Below is a small trained network, with its code and all its weights. Each question gives an input and a target symbol and asks what happens when units are switched off, that is, made to give their printed mean instead of their output.

import numpy as np


def w(rows, s, z=0):
    codes = np.array(rows[::2]) - 128.0
    scale = np.full(codes.shape[1], s)
    scale[-1] = z or s
    return codes * scale


def f(y):
    return y / 2 * (1 + np.tanh(0.7978845608 * (y + 0.044715 * y**3)))


def softmax(a):
    e = np.exp(a - a.max(-1, keepdims=True))
    return e / e.sum(-1, keepdims=True)


def log_softmax(a):
    a = a - a.max(-1, keepdims=True)
    return a - np.log(np.exp(a).sum(-1, keepdims=True))


def net(x, mask):
    ids = ['δηθλμξστω'.index(c) for c in x.split()]
    T = len(ids)
    res = E[ids] + P[:T]
    u = 0
    for l in range(2):
        r = res
        for j in range(3):
            rows = slice(2 * j, 2 * j + 2)
            q, k, v = (r @ M[l][rows].T for M in (Q, K, V))
            z = softmax(np.where(np.tri(T) > 0, q @ k.T / 2**0.5, -1e9)) @ v
            o = O[l][rows]
            res = res + np.where(mask[u + j], z, o[:, -1]) @ o[:, :-1]
        u += 3
        y = f(res @ A[l][:, :-1].T + A[l][:, -1])
        res = res + np.where(mask[u : u + 16], y, B[l][:, -1]) @ B[l][:, :-1]
        u += 16
    return log_softmax(res[-1] @ U[:, :-1].T + U[:, -1])


Q, K, V, O, A, B = {}, {}, {}, {}, {}, {}
E = w([
[214,213,138,148,119,173],'δ',
[186,116,179,193,200,160],'η',
[54,194,149,162,134,95],'θ',
[59,96,115,210,95,75],'λ',
[44,47,68,10,227,90],'μ',
[127,254,110,94,110,125],'ξ',
[105,138,136,196,106,215],'σ',
[155,76,172,202,88,100],'τ',
[203,67,109,99,196,73],'ω',
],0.0093)
P = w([
[119,164,250,107,117,108],'0',
[142,145,68,168,178,118],'1',
[147,137,45,169,183,132],'2',
[148,130,41,166,190,136],'3',
[154,129,17,170,196,142],'4',
[153,128,2,175,215,154],'5',
],0.0061)
Q[0] = w([
[234,130,66,150,231,164],'0.h1',
[198,151,113,213,111,115],'0.h1',
[171,116,172,254,105,126],'0.h2',
[103,73,139,216,132,95],'0.h2',
[113,232,101,190,73,112],'0.h3',
[87,74,86,98,183,118],'0.h3',
],0.01)
K[0] = w([
[129,94,167,37,169,114],'0.h1',
[128,70,53,108,196,86],'0.h1',
[151,90,38,135,198,151],'0.h2',
[126,22,100,142,180,80],'0.h2',
[117,110,10,113,163,113],'0.h3',
[119,121,207,89,118,100],'0.h3',
],0.013)
V[0] = w([
[255,157,119,178,134,121],'0.h1',
[148,51,70,66,191,63],'0.h1',
[65,174,129,83,169,123],'0.h2',
[88,143,123,199,122,153],'0.h2',
[164,155,130,137,37,150],'0.h3',
[96,190,126,218,80,113],'0.h3',
],0.0074)
O[0] = w([
[153,100,20,155,130,75,218],'0.h1',
[93,172,183,141,254,59,253],'0.h1',
[93,182,109,65,174,201,138],'0.h2',
[92,120,142,188,125,176,155],'0.h2',
[91,85,101,141,16,125,99],'0.h3',
[59,184,121,159,50,147,199],'0.h3',
],0.007,0.0024)
A[0] = w([
[120,141,147,142,212,89,253],'0.n1',
[150,98,115,178,119,162,127],'0.n2',
[156,69,75,60,161,84,129],'0.n3',
[77,79,122,68,157,156,148],'0.n4',
[164,178,117,159,174,185,128],'0.n5',
[127,186,192,112,179,152,76],'0.n6',
[117,56,56,74,110,104,87],'0.n7',
[64,39,80,197,70,92,135],'0.n8',
[76,172,71,157,122,63,184],'0.n9',
[143,132,122,141,149,68,187],'0.n10',
[60,184,95,129,97,117,186],'0.n11',
[174,163,91,126,136,204,211],'0.n12',
[159,9,87,67,131,47,81],'0.n13',
[76,2,108,158,40,177,206],'0.n14',
[149,202,110,94,45,198,183],'0.n15',
[159,124,102,133,136,208,123],'0.n16',
],0.0074,0.0035)
B[0] = w([
[87,140,128,151,181,105,254],'0.n1',
[136,101,130,159,127,200,141],'0.n2',
[146,123,114,89,137,50,160],'0.n3',
[91,128,79,72,135,107,131],'0.n4',
[99,97,81,165,98,118,184],'0.n5',
[55,93,119,85,100,124,159],'0.n6',
[73,42,86,54,96,49,131],'0.n7',
[28,54,206,143,156,119,157],'0.n8',
[57,194,145,85,191,110,186],'0.n9',
[108,156,164,153,180,109,180],'0.n10',
[78,215,151,90,130,155,160],'0.n11',
[113,142,73,162,87,147,183],'0.n12',
[216,53,113,129,104,11,148],'0.n13',
[71,3,156,165,4,165,165],'0.n14',
[204,246,113,142,95,148,172],'0.n15',
[145,99,76,144,72,162,139],'0.n16',
],0.006,0.0075)
Q[1] = w([
[200,17,142,33,44,172],'1.h1',
[105,157,132,2,135,101],'1.h1',
[117,186,136,206,197,131],'1.h2',
[54,133,125,166,187,107],'1.h2',
[186,196,65,114,74,157],'1.h3',
[233,122,176,145,26,196],'1.h3',
],0.0074)
K[1] = w([
[162,149,255,236,93,183],'1.h1',
[125,185,204,19,85,110],'1.h1',
[156,79,51,55,140,108],'1.h2',
[91,52,138,57,154,77],'1.h2',
[129,204,52,139,147,154],'1.h3',
[102,137,73,196,185,154],'1.h3',
],0.0076)
V[1] = w([
[124,30,127,173,69,163],'1.h1',
[165,42,113,173,132,25],'1.h1',
[228,141,108,201,109,96],'1.h2',
[144,151,142,87,193,39],'1.h2',
[131,110,1,66,129,126],'1.h3',
[52,60,82,98,114,111],'1.h3',
],0.0069)
O[1] = w([
[147,69,107,134,149,200,52],'1.h1',
[172,59,50,112,97,106,230],'1.h1',
[154,168,71,148,178,117,117],'1.h2',
[106,113,89,134,74,61,254],'1.h2',
[160,255,133,37,86,166,122],'1.h3',
[152,110,140,57,69,164,164],'1.h3',
],0.0082,0.0058)
A[1] = w([
[229,130,139,191,156,154,112],'1.n1',
[156,186,119,134,72,151,166],'1.n2',
[170,160,105,191,254,132,96],'1.n3',
[211,205,97,128,147,177,74],'1.n4',
[85,125,188,180,153,148,196],'1.n5',
[200,45,127,163,190,175,26],'1.n6',
[158,219,89,182,118,104,87],'1.n7',
[148,184,132,72,183,90,96],'1.n8',
[69,142,139,134,172,208,205],'1.n9',
[91,53,90,154,113,141,252],'1.n10',
[60,114,209,145,139,111,119],'1.n11',
[127,134,104,154,182,42,128],'1.n12',
[82,196,85,50,59,97,183],'1.n13',
[112,157,181,47,168,173,202],'1.n14',
[177,75,122,149,107,70,37],'1.n15',
[90,140,175,181,201,173,212],'1.n16',
],0.0075,0.0032)
B[1] = w([
[164,135,75,67,85,51,163],'1.n1',
[186,68,143,99,98,113,169],'1.n2',
[141,175,165,38,46,40,206],'1.n3',
[131,22,194,94,49,157,182],'1.n4',
[123,96,82,22,174,102,183],'1.n5',
[249,195,189,187,190,74,158],'1.n6',
[79,8,160,121,96,151,214],'1.n7',
[140,142,185,255,120,216,170],'1.n8',
[91,167,68,81,142,190,200],'1.n9',
[180,150,183,185,178,132,198],'1.n10',
[79,72,140,26,141,97,177],'1.n11',
[75,116,70,197,77,225,253],'1.n12',
[180,120,161,201,172,71,222],'1.n13',
[132,218,117,222,61,153,177],'1.n14',
[69,203,172,139,80,187,194],'1.n15',
[108,145,67,31,138,109,205],'1.n16',
],0.0054,0.013)
U = w([
[166,60,103,46,31,130,147],'δ',
[238,203,105,105,212,48,253],'η',
[64,206,68,64,171,124,71],'θ',
[66,1,118,91,172,148,32],'λ',
[112,95,217,106,107,42,68],'μ',
[142,225,218,213,90,171,54],'ξ',
[131,142,84,170,185,249,133],'σ',
[165,47,199,181,181,136,137],'τ',
[82,109,69,207,100,122,188],'ω',
],0.0045,0.0027)

Each question gives the input, a string of symbols that net reads in full, and the target symbol t.
The units are the heads (2 rows each of Q, K, V and O) and the neurons (one row each of A and B). Each row of codes is followed by its name. A weight is (code - 128) times the scale printed after its matrix; where a second scale follows, it is the last column's (O, A, B and U).
mask holds one flag per unit, layer by layer, with each layer's heads first. A switched-off unit (its flag False) gives its mean, the last column of its rows in O or B, instead of its output. The means were averaged over made-up inputs and are rounded, as every weight is.
A unit's drop is (log p(t) with every unit on - log p(t) with that unit switched off) / (log p(t) with every unit on - log p(t) with every unit switched off).
most important unit: the unit with the biggest drop
k most important neurons: the k neurons with the biggest drops, biggest first
k most important neurons of layer l: the k neurons of layer l with the biggest drops, biggest first
heads that matter: for each layer, one digit per head in row order, 1 if its drop is at least 0.15 and else 0, layers parted by /
input δ ω σ μ τ λ, target δ: most important unit -> 1.h1
input σ μ ω η, target σ: 2 most important neurons -> [0.n7 0.n14]
input τ μ σ λ σ, target τ: heads that matter -> 111 / 111
input δ δ μ τ λ θ, target δ: 3 most important neurons -> [0.n7 0.n13 0.n14]
input θ θ μ, target θ: heads that matter -> 111 / 110
input θ δ θ μ ξ σ, target θ: heads that matter -> 111 / 000
input λ θ μ ξ ξ, target λ: heads that matter -> 101 / 011
input θ μ δ, target θ: heads that matter -> 111 / 100
input μ η λ δ, target μ: heads that matter -> 100 / 110
input σ δ ω, target ω: heads that matter -> 100 / 010
input η ω μ θ, target η: 2 most important neurons of layer 1 -> [1.n13 1.n12]
input δ ω η τ, target ω: heads that matter -> 100 / 110
input η δ δ θ τ, target τ: heads that matter -> 110 / 100
input λ μ η ξ τ δ, target λ: most important unit -> 0.h1
input τ μ ξ ω λ, target τ: heads that matter -> 111 / 111
input θ θ τ λ, target λ: 2 most important neurons of layer 1 -> [1.n11 1.n5]
input δ θ δ σ ω μ, target δ: heads that matter -> 101 / 001
input σ δ μ ω θ δ, target σ: 2 most important neurons of layer 1 -> [1.n3 1.n14]
input δ μ τ ω τ ξ, target δ: 3 most important neurons -> [0.n7 0.n13 0.n14]
input ω δ λ μ, target ω: most important unit -> 1.n12
input δ σ η ω τ η, target ω: heads that matter -> 100 / 110
input σ δ θ η δ λ, target λ: heads that matter -> 000 / 000
input σ μ σ θ σ δ, target σ: 3 most important neurons -> [0.n14 0.n7 1.n3]
input δ ξ λ δ σ, target σ: 2 most important neurons of layer 0 -> [0.n14 0.n8]
input ξ η δ λ η μ, target ξ: 2 most important neurons -> [0.n7 1.n14]
input ξ ω ω μ, target ξ: 2 most important neurons of layer 1 -> [1.n14 1.n8]
input ω τ τ δ, target ω: most important unit -> 1.h2
input δ η λ θ ξ, target ξ: heads that matter -> 100 / 100
input δ ω μ λ τ, target δ: 3 most important neurons -> [0.n7 0.n13 0.n14]
input δ μ ξ ξ σ λ, target δ: 2 most important neurons -> [0.n7 0.n13]
